Below is a small trained network, with its code and all its weights. Each question gives an input and a class and asks what happens when units are switched off, that is, made to give their printed mean instead of their output.

import numpy as np


def w(rows, s, z=0):
    codes = np.array(rows[::2]) - 128.0
    scale = np.full(codes.shape[1], s)
    scale[-1] = z or s
    return codes * scale


def norm(h):
    return h / np.sqrt((h * h).mean(-1, keepdims=True) + 1e-5)


def f(y):
    return np.maximum(y, 0)


def log_softmax(a):
    a = a - a.max(-1, keepdims=True)
    return a - np.log(np.exp(a).sum(-1, keepdims=True))


def net(x, mask):
    res = np.array(x, float).reshape(1, 7) / 4 @ E
    u = 0
    for l in range(2):
        y = f(norm(res) @ A[l][:, :-1].T + A[l][:, -1])
        res = res + np.where(mask[u : u + 11], y, B[l][:, -1]) @ B[l][:, :-1]
        u += 11
    return log_softmax(norm(res)[-1] @ U[:, :-1].T + U[:, -1])


A, B = {}, {}
E = w([
[131,125,126,128,126],'x0',
[47,229,133,163,154],'x1',
[55,85,159,124,38],'x2',
[63,66,84,86,209],'x3',
[132,129,129,131,131],'x4',
[138,91,222,208,177],'x5',
[110,103,38,253,116],'x6',
],0.0048)
A[0] = w([
[152,167,198,129,114,152],'L0N1',
[33,66,95,68,218,20],'L0N2',
[75,72,147,129,205,83],'L0N3',
[24,251,142,175,169,2],'L0N4',
[172,182,57,126,186,105],'L0N5',
[41,205,150,108,169,27],'L0N6',
[82,148,236,22,135,75],'L0N7',
[132,86,255,207,188,44],'L0N8',
[162,145,171,49,164,68],'L0N9',
[36,91,169,110,58,43],'L0N10',
[195,166,157,125,204,94],'L0N11',
],0.0091,0.0047)
B[0] = w([
[171,179,73,169,142,215],'L0N1',
[240,248,169,194,85,219],'L0N2',
[164,197,107,135,68,199],'L0N3',
[223,9,108,76,90,233],'L0N4',
[52,105,169,122,173,222],'L0N5',
[178,66,139,107,133,188],'L0N6',
[115,95,39,218,106,253],'L0N7',
[84,153,53,3,68,245],'L0N8',
[77,84,111,212,87,200],'L0N9',
[58,111,216,126,252,193],'L0N10',
[67,102,148,148,173,204],'L0N11',
],0.0082,0.0041)
A[1] = w([
[172,184,195,144,94,134],'L1N1',
[181,85,149,105,130,52],'L1N2',
[136,254,96,111,118,192],'L1N3',
[128,138,82,69,117,210],'L1N4',
[87,154,107,130,98,137],'L1N5',
[73,97,133,109,88,207],'L1N6',
[167,113,151,97,109,4],'L1N7',
[102,146,167,116,204,210],'L1N8',
[167,100,170,166,92,253],'L1N9',
[137,176,154,135,79,40],'L1N10',
[114,141,200,118,187,87],'L1N11',
],0.0099,0.0022)
B[1] = w([
[252,255,194,143,251,185],'L1N1',
[179,73,92,70,128,167],'L1N2',
[136,211,125,108,119,255],'L1N3',
[101,147,155,19,87,232],'L1N4',
[32,114,133,119,157,203],'L1N5',
[130,172,130,136,206,228],'L1N6',
[153,88,108,154,135,146],'L1N7',
[17,122,233,170,139,180],'L1N8',
[166,129,76,125,223,242],'L1N9',
[134,135,130,128,207,169],'L1N10',
[75,51,120,92,219,150],'L1N11',
],0.0063,0.0043)
U = w([
[132,131,98,134,150,230],'0',
[187,214,130,167,138,97],'1',
[102,104,67,205,118,149],'2',
[193,28,128,100,121,105],'3',
[118,125,126,127,146,185],'4',
[83,162,137,60,104,111],'5',
[74,88,180,179,176,74],'6',
[143,105,250,164,69,1],'7',
],0.013,0.008)

Each question gives the input, the list of numbers given to net, and the class t.
The units are the neurons (one row each of A and B). Each row of codes is followed by its name. A weight is (code - 128) times the scale printed after its matrix; where a second scale follows, it is the last column's (A, B and U).
mask holds one flag per neuron, layer by layer. A switched-off neuron (its flag False) gives its mean, the last column of its row in B, instead of its output. The means were averaged over made-up inputs and are rounded, as every weight is.
A unit's drop is (log p(t) with every unit on - log p(t) with that unit switched off) / (log p(t) with every unit on - log p(t) with every unit switched off).
The circuit of an input: a set's keep is (log p(t) with only the set's units on - log p(t) with every unit switched off) / (log p(t) with every unit on - log p(t) with every unit switched off). Starting from the 12 units with the biggest drops (on a tie, the unit counted first), units are removed one at a time, each time the one whose removal leaves the highest keep (on an exact tie, the one counted first), for as long as the keep stays at least 0.8.
units of the circuit, in order: the units of the circuit, biggest drop first
most important unit: the unit with the biggest drop
k most important neurons: the k neurons with the biggest drops, biggest first
top k neurons in layer l: the k neurons of layer l with the biggest drops, biggest first
input [7,5,-1,7,8,-1,-8], class 2: most important unit -> L0N7
input [5,-5,8,3,4,2,7], class 6: units of the circuit, in order -> (L0N10 L0N7)
input [-1,-5,5,-1,-5,-7,4], class 5: 2 most important neurons -> (L0N4 L0N7)
input [-3,4,7,-1,5,-1,6], class 6: units of the circuit, in order -> (L0N10 L0N8)
input [3,7,6,-4,-3,-3,-7], class 2: 3 most important neurons -> (L0N7 L0N8 L0N1)
input [-6,-3,-4,6,-1,-7,6], class 5: 2 most important neurons -> (L0N7 L0N9)
input [-1,7,4,4,-6,3,-8], class 2: top 2 neurons in layer 0 -> (L0N7 L0N9)
input [5,-3,8,-5,2,-5,-4], class 6: 2 most important neurons -> (L0N10 L0N8)
input [-3,-5,7,6,5,1,-6], class 6: 3 most important neurons -> (L0N10 L0N4 L0N1)
input [-6,-3,6,-2,-6,4,-4], class 0: 2 most important neurons -> (L0N7 L0N8)
input [5,1,-8,-7,7,-6,-1], class 6: 2 most important neurons -> (L0N5 L0N11)
input [-6,8,3,-5,0,-2,-4], class 3: units of the circuit, in order -> (L0N4 L0N6)
input [6,-4,8,-2,6,-3,-6], class 6: 3 most important neurons -> (L0N10 L0N4 L0N8)
input [6,-4,6,-4,-1,8,-3], class 5: most important neuron -> (L0N8)
input [-5,5,8,-4,-3,-7,2], class 6: units of the circuit, in order -> (L0N10 L0N8)
input [5,8,-4,1,3,7,-7], class 3: 2 most important neurons -> (L0N4 L0N6)
input [5,0,5,-7,8,-2,-8], class 2: units of the circuit, in order -> (L0N7 L0N9)
input [-6,0,8,-6,1,8,-6], class 5: top 2 neurons in layer 0 -> (L0N8 L0N2)
input [0,-1,-8,-1,-5,6,0], class 6: 3 most important neurons -> (L0N11 L1N8 L0N5)
input [-6,5,-2,2,-3,8,0], class 5: units of the circuit, in order -> (L0N8)
input [-1,-7,8,4,-3,-5,-3], class 6: 3 most important neurons -> (L0N10 L0N4 L0N8)
input [7,8,-6,-1,-6,-7,-4], class 3: top 3 neurons in layer 0 -> (L0N4 L0N6 L0N8)
input [5,7,-1,-7,6,8,-4], class 5: 3 most important neurons -> (L0N8 L0N2 L1N4)
input [-6,-6,8,8,2,4,4], class 1: 2 most important neurons -> (L0N2 L0N3)
input [5,2,5,-6,5,2,-8], class 2: top 3 neurons in layer 0 -> (L0N7 L0N2 L0N9)
input [1,2,-1,6,-2,6,-7], class 2: top 3 neurons in layer 0 -> (L0N7 L0N9 L0N11)
input [-4,3,-1,7,0,-4,6], class 1: 3 most important neurons -> (L0N2 L0N8 L0N7)
input [3,-3,-6,-5,-5,-6,-3], class 5: most important unit -> L0N2
input [1,2,-6,2,4,-5,-4], class 6: top 2 neurons in layer 0 -> (L0N5 L0N8)
